1.82, 0.65, -0.77, -0.06, 0.48, -0.44, 0.22, -0.01, -0.20, 0.59, 0.03, 0.41, 0.02, 0.71, 0.10, -0.02, 0.31, -2.46, -0.40, -0.94, 1.61, 0.37, 0.34, -1.17, 0.78, -0.44, -1.39, -0.12, 0.21, 1.08, 0.75, -0.98, 0.70, 0.02, 0.20, 0.05, -0.02, 0.75 : [8]
-0.04, 0.33, -0.33, -0.56, -0.04, -0.23, 1.33, -0.37, 0.34, -0.53, 0.60, 0.07, -0.19, 0.59, 0.70, -0.14, -0.30, 0.31, -0.12, 0.30, 0.65, 0.55, 0.17, 0.06, 0.01, -0.27, 0.34, -0.45, 0.22, 0.08, 0.28, -0.53, 0.50, -0.75, 0.33, -0.43, -0.50, -0.14 : [19]
-0.08, 0.18, 0.54, 0.12, -0.04, 0.45, 1.82, -0.35, 1.60, -1.72, 0.33, -1.14, -0.40, 0.22, 1.47, -0.27, -0.70, 3.10, 0.68, 0.99, -0.75, -0.31, -0.06, 0.68, -0.21, 0.54, 0.25, -0.11, 0.01, -2.21, 0.30, -1.73, 0.34, 0.38, -0.45, -0.20, -0.26, -0.18 : [11]
0.58, -0.43, 0.15, -0.27, 0.05, 0.23, 1.64, -0.43, 0.78, -1.28, 0.35, 0.46, -0.05, 0.89, 1.84, -0.24, -0.61, 1.23, 0.21, -0.04, 0.56, 0.25, -0.12, 0.38, 0.53, 0.38, -0.38, -0.61, 0.09, -2.31, 0.49, -1.59, 1.04, 0.36, 0.23, -0.23, -1.05, 0.22 : [19]
0.94, 0.96, 0.13, -0.03, -0.47, -0.22, -1.49, 0.13, 0.00, -0.05, 0.81, -1.53, -0.03, -0.18, 2.01, -0.54, 0.35, 2.39, 0.49, 0.33, -0.06, 0.18, 0.00, 2.25, 0.39, 1.24, 0.19, -0.86, -0.31, 3.90, 0.41, -0.62, 0.34, 0.94, -0.95, 0.02, -0.06, -1.07 : [10]
-0.83, 0.82, -0.94, -1.09, -0.46, -1.11, -2.61, 0.03, -2.56, 1.39, 0.94, 0.32, 0.24, -0.78, -0.05, 0.30, 1.27, -1.86, -0.83, -0.12, 1.01, 0.87, 0.58, 1.56, 0.97, -0.40, 1.12, -0.81, 0.39, 6.57, -0.25, 3.19, -0.04, -1.27, 1.34, -0.79, 0.16, -1.89 : [10]
-0.40, -0.10, 0.00, -0.16, 0.14, 0.15, 1.52, -0.37, 0.22, -0.37, -0.05, 0.36, -0.28, 0.28, -0.49, 0.08, -0.32, -0.50, 0.00, -0.03, 0.02, 0.08, 0.10, -0.93, -0.14, -0.79, 0.11, 0.18, 0.23, -1.74, 0.00, -0.15, -0.03, -0.81, 0.49, -0.31, -0.34, 0.31 : [19]
0.54, 0.57, -0.31, -0.44, 0.18, -0.22, 1.52, -0.47, 0.32, -0.70, 0.79, -0.15, -0.24, 0.83, 1.63, -0.09, -0.30, 0.45, -0.16, 0.24, 1.06, 0.62, 0.22, 0.49, 0.18, -0.12, -0.07, -0.59, 0.19, 0.89, 0.60, -1.04, 0.59, -0.29, 0.41, -0.70, -0.76, -0.23 : [11]
-0.22, 0.40, -0.43, -0.06, -0.07, -0.36, 0.79, -0.31, -0.12, -0.36, 0.72, 0.05, -0.12, 0.42, 0.91, -0.07, -0.10, -0.01, -0.22, 0.63, 0.71, 0.55, 0.26, 0.45, 0.14, -0.24, 0.53, -0.41, -0.11, 1.27, 0.48, 0.14, 0.46, -0.62, 0.55, -0.48, -0.49, -0.39 : [22]
1.46, 0.28, 2.80, 2.96, 1.25, 0.53, 3.89, 1.84, 5.64, -0.40, -2.55, -1.86, -1.01, 2.48, -0.88, -0.09, -1.45, 5.51, -0.06, 3.37, -2.18, -3.12, -1.80, 4.03, -4.21, 4.01, 0.86, 3.37, -0.36, 2.80, 0.27, -5.62, -6.11, 2.66, -6.44, 2.08, -0.42, 2.39 : [19]
-0.25, 0.29, -0.47, -0.41, 0.35, -0.57, 1.22, -0.27, -0.30, 0.55, 0.27, 0.42, -0.22, 0.59, -0.46, 0.41, -0.09, -1.50, -0.63, 0.30, 0.92, 0.42, 0.26, -0.63, -0.39, -0.74, 0.55, 0.11, 0.41, 2.24, 0.31, 0.04, -0.49, -1.26, 0.50, -0.35, -0.64, 0.11 : [19]
